Each row is followed by its group and then its class within the group.
[  1  -1  13  -4   1  -2  -3   4  15   0  -2  -1  -1  -5  -5  15   1   2
   8   0   3   2 -10  12] | (96):Z
[ 12   2   8  -2   1  -4  -5   4 -16  -6   2  -5  -1 -10   1   1   6  -1
   6  -2   6  -4  -4   6] | (92):P
[  9   3  13  -2  -5  -5  -4   8 -29  -3   6  -4  -1  -7  13  -3   2   1
  11   6   6  -4  10   8] | (92):P
[-16  -1  13   3  -2   4  -6   2  15  -4   2  -4  -2   5  -3  12   3   3
   1   6   4  -1 -20  14] | (96):Z
[ -8   3  -2  -1   5  -5  -4  -6 -37 -16   7  -3   1   3  -1   1  11   4
  -7   5  20 -13 -14  -1] | (93):F
[  6  -5  13  -5   7  -3 -14  -5 -16  -3  11  -8  -2  -9   6   9  -4   2
   7   0  21 -13   1  -3] | (93):X
[ 14   5  14  -9   3 -12 -12  -4 -23  -4   8  -7  -1  -6   1   1   4   1
   3   1  13   1   2  -6] | (93):X
[ 11   4  -8   3   2  -3  -6  -4 -46   5   6   1   0  -3   1  18   6  -2
  14   0   6  -6 -10   2] | (97):D
[ 3 -1  7 -5  6 -5  0  1  9 -6  8  0 -3 -3  1  3  2 -2 10  1 10  2  7 -8] | (93):F
[ 13   1  16  -8   4  -8 -11   2  -4   3  11  -1   0  -9   6   8  -1   3
  15   1  12  -3  13  -5] | (93):X
[-6  3 18  1 -1 -5 -7  1  1  6 -2 -1 -3 -3  0 25  5 -1  8  3  5  5 -8 11] | (96):Z
[ 10   1 -16   1   4   3 -12   0 -46   5   5   8   0  -8  -5  27  -1   0
  17   0   6  -7  -9  -2] | (97):M
[  0  -2  15  -2   1  -6  -9   3  18   0  -3  -4  -7  -7   1  12   2   0
   6   6   5   2 -15   3] | (96):Z
[ 0 -2 23 -1  1 -1 -8  7 38 -1 -2 -1 -6 -5  4  9  1  1 14 -2 -5  5  2 12] | (96):R
[-7  4 14  4 -4 -1 -3  7 -1  0  2  2 -4  1 -1 14  0 -2  8  1  6  0 -4  8] | (96):R
[  1  -1  19   4   0  -6 -10  -1  24   2  -2  -7  -4  -3   3  15  -2  -3
   3   0  11   6  -7   7] | (96):Z
[ 11   4  -8  10  11 -14  -2   0 -46   7   9   2  -1  -5  -1  13   3  -2
   0   2  17  -8 -16  -5] | (97):M
[ 10   2   9  -1  -7   3   0   2 -34 -13   2  -5  -2  -8   1  -2   3   3
   8   5   4  -9  -2  12] | (92):W
[ 10   2  -8   2   6  -9  -2   8 -46   7  12   3  -2   0   0  15   2  -1
   9  -3   7   0  -7  -5] | (97):D
[ -5  -3   8  -4   2   2 -11  -6 -10  -8   7  -4   0   0   0   1  12  -1
   4   4   5   3  -7  -5] | (93):X
[ -4  -4  21  -9  -7  -5  -4  14  18   1  -3   0  -4  -1   3  10   1   2
  -2   9   2   6 -11   7] | (96):Z
[ 10   2   9  -1   2  -1  -9   8 -34  -7   3   0  -1  -2  -2  -7   5   3
   1   7   6  -2 -18  11] | (92):P
[ 14  -1  18  -2  27 -10  -6   5   0   1  14  -4  -5  -1   2  14  -1  -1
  13  -4   7   1  -9  14] | (96):Z
[  0   1  15   2   0  -5  -2   5   9  -1  -2  -3  -1  -2  -4  19   2   4
   2   7   7  -2 -16  15] | (96):Z
[ -1   4  18   6   3  -8  -3   3  11   0   2   4   2  -2  -2  11   3   1
   6   4   9   5 -24  13] | (96):Z
[ 15   3  13  -9   8  -5 -13  -1 -21   2   5  -6  -2   0   6   3   2  -6
  11  -1  12  -3   3  -3] | (93):X
[  3  -2   4  -3  11  -2  -7  -1 -22  -2   8  -4   0  -2   2   3   3   0
   4   0   8  -5  -4  -3] | (93):X
[  2  -2   7  -2   5  -1  -6   2 -24  -1  11  -4  -2  -4   0   3   1  -3
   0   5   7  -9   1  -3] | (93):X
[ 12   1 -12  -2   5 -13  -6   1 -44   3   3   7   0  -2   3  17   6   7
   6   2  11  -2 -16  -3] | (97):D
[ 22   2  14  -6  -8   3  -3   9 -12   5  11  -1   1   2   3   1   1   1
   7  -3   0   0  22   4] | (92):W
[ 12  -1 -14   3   7  -6 -13   3 -46   6   9   1  -3  -1  -1  21  14 -42
  15   2   4  -3 -13  -3] | (97):M
[ 11   8  -9   3   5 -11  -2   0 -46   2   6   4  -3  -4   0  13   7   9
  12  -7  14   0 -10  -4] | (97):D
[ 16   0  22  -6   8 -13  -5   6   5   4  22  -5   2  -3   8  -6   6   0
  19  -4  13   0   9  -4] | (93):X
[-2 -3 10 -2 -1  0 -8  7 20 -4 -4 -2 -8 -3 -1 11  2  1 13  3 -3 -1 -9 17] | (96):R
[ 22   5  19  -8  -3  -1  -6   1 -39  -9   5   7   1  -5  -5   5   4   3
   4  -4  12  -5   1   8] | (92):W
[ 24   5  16  -2   5  -7  -2   8 -28  -5   7  -4  -1  -3   3   1   4   0
  13   2   9  -7 -10  14] | (92):P
[ 23   2  -7   1   2  -5 -10   3 -46   4  10   2  -5  -8   6  20   5   2
  16  -2   4  -1   2   2] | (97):D
[  8   3 -15   1  -1  -1  -6   2 -46  -2   6   1   2  -2  -1  14   4   1
   9  -6   8  -4  -2   2] | (97):D
[ 19   0  11 -13   9  -7  -8  -4  20   8  11   0  -4  -6  14   5  -3  14
  27  -8   8   8  24  -2] | (93):F
[  1  -5   6  -2   3  -3   4   2 -19  -5   8  -1  -1  -2   4   4   2   3
   3   1  17   0   0  -4] | (93):F
[  4   1   5   0   8  -7 -10  -4 -18  -3  10  -6   1  -2   6   2   5   1
   7   2  18  -5   1  -4] | (93):F
[ -9  -7  -2  -6   8   4 -11  10 -26 -11   9 -10  -2  -2  -5   4   4   0
  -3   2   7 -12  -4   3] | (93):F
[ 13   6  -1  -3  -1  -6  -1  18 -33  -7  -6  -1   3  -6  -2  -4   5   5
   4   2   4  -8 -14   3] | (92):P
[ 5 -3  6 -8  6 -2 -7  0 -3 -3  5  2 -4 -1  4  2  3  3 11  3  8 -1 -6 -3] | (93):F
[  0   2   5   2   6  -7  -2   2 -29  -7   5  -3   2  -4   4   8   1   1
   1   0   7  -5 -10  -5] | (93):X
[ -1  -2   7  -6   6 -12  -9   4   3  -5   8  -5  -1  -3   0  10  -5   3
   0  -1   6   3   4   0] | (93):F
[ 10   1  23  -5  -1  -6  -8   6  10   3   7  -1  -6  -5   6   7   5   2
  17  -4   1  -2 -23  20] | (96):R
[  4   1   3  -9   6  -3 -11  -5 -11  -5   4   2   2  -7   4   0   4   2
   6   4   6  -4  -7   5] | (93):X
[  6  -1  12  -4   2  -7  -7  -2 -21  -2  10  -2  -1  -5   3   5   6   7
   2   4   7  -5   3  -1] | (93):X
[10 -1 17 -3 -3 -3 -7  3 20  3 -2 -8 -2  2 -1 11  2  1  8  5  5  2 -3 11] | (96):Z
[  8   2  -9   2  -2  -2  -8   2 -41   7   4   0  -4  -2   5  17   1  -1
  12   4   9  -3  -2  -2] | (97):M
[ 11   3 -11   2   2 -15  -8   0 -46   2   0   7  -4   3   0  23   2  -4
  17   2   9  -8 -13  -5] | (97):D
[ 17  12  12  -2  -3  -3  -5   1 -36  -7   9  -7  -2  -4   3   1   3   2
   8  -3   5 -14   6  11] | (92):W
[  2   3 -25   4   6   3  -3   3 -46   6   3  -2   0  -7  -3  18  -2  -2
   6   2   4  -7 -22  -8] | (97):M
[-10  -1   9   2   5   1  -5   8   8  -1  -7  -3   3  -2  -4  16   6  22
   6  -1   0   6 -24  13] | (96):Z
[  0  -2   3   5  -6   0   9   0  30   2  -3  -1  -1  -7  -1 -11   4  -1
   6   0 -14   2   1   2] | (92):P
[ 25   2  30  -4  -5 -12 -10  11  15   8   6   3  -3  -6   7  19   8   2
  25 -12   6   7  16  12] | (96):Z

Each row is followed by its group and then its class within the group.
[  0 -14   0  -3  -1   3   0   4  -4   6  -5  12   5   2 -29   1  -4   1
  -1  -2  -7   5  -3   4] | S:<61>
[ -1  -6   2   2 -12 -14   2   0 -31   8   8   4  -3  -4 -27  -9   2   4
  -6  -3  28   5   6 -19] | J:<54>
[ -1 -18  -4  -3  -2   7  -3  -6 -13  10   1   4   1  -1 -20  -7 -25   1
   0   1 -18   3  14 -10] | Y:<72>
[ -3   2  -3  -6  -2   8   3   0  -7   7  -6  14   4   6 -33   0   0  -1
  -1  -2   5  -4 -11  -4] | S:<61>
[  6 -13   0   3 -12 -26   0  -1 -21   0  -3   0  -8  -2 -15  -1   2  -3
   0   1   1   4  -2 -11] | J:<54>
[-6  5 -6 -9  2  1 -1  9  1 -3  2 -3 11  6 -2 -2 21 -5  6  4 26  2  3 -2] | H:<63>
[ -2  -2  10  -4 -10  15  -2   0 -17   9   1   8  11   7 -32  -9 -18   7
  -8  -9  -2  -9  27  -6] | Y:<46>
[ -1  -5  -8  -1  -3   8  -2   0  -2   7   5 -15   5   3 -14  -1 -12  -1
  -1  -1 -24 -16  22  -2] | Y:<46>
[ -1  -1  -4   4 -13 -11   1 -10 -12  -6   2   1 -15  -7  -8  -5 -12   2
 -11   2   3  -2  30 -14] | J:<80>
[ -7  -1   0   1  -5 -14   1  -4  -3  -1   3   0 -11  -7  -2  -2  -2   2
  -2  -2   9  -1  25  -8] | J:<80>
[  0  -7  -5  -6  -2  14  -9  -3   1 -10  -2  -1   4   2 -27   2 -23   4
  -1   1 -26  -2  22  -5] | Y:<58>
[  3  10   3  -9  -6   4  -2   8 -16  -2  -3   8   0   9 -17 -19   7   9
  -4  -4  24  -1   5   0] | H:<63>
[  2  11   0  -7   2  -3  -2   9  -3   7   4   4  -2   9   4 -11   8   2
  -3  -4  12   0  25   3] | H:<53>
[ -4 -13   1  -1  14  -6   1   8  -5   3  13   5  -4  11 -20  -7   6   1
  -4   0  18   9  17  -2] | H:<75>
[  2  -7   2   6  -2 -11   1   3 -17  -3  -6   7  -6   5 -11   3   2  -5
   1   1   4   5  -8 -10] | S:<74>
[  2   7   2  -1  -6   1   0   3 -20  16  -2  14  -1   1 -29  -6  -2   2
  -6 -13  17  -4  -8  -6] | S:<78>
[  1   5   7 -13   0  13  -7  15 -14   7   1   6  11  10 -15 -20   3   0
  -2  -3  24   1   5   7] | H:<63>
[  2  -5   2  -3 -10   6   2  -8 -12   8   1   9   0   1 -26  -6  -5   4
  -6  -4  18   0 -11  -4] | S:<74>
[  1  -2  -1  -9   0  -4  -6   8 -10  11   2   8   5   6  -7 -17  -2   4
  -3  -2   1  -1  22   0] | H:<75>
[  2 -13   6   1  -5  11  -3   5   0  -3 -14   6   4  -3 -36   6  -5  -3
   0  -2   6   0  -8   3] | S:<61>
[ -2  -5  -6  -3  -1   4  -3   3   0   1   3  -1   9   5 -21   2  -8   0
  -3   3 -13  -6  12  -5] | Y:<46>
[ -4  -8  -9  -6  -5   2  -4   2   3  -1   4  -1  -5  -7  -9   1 -11  -5
   1   2 -20  -6  -9  -1] | Y:<46>
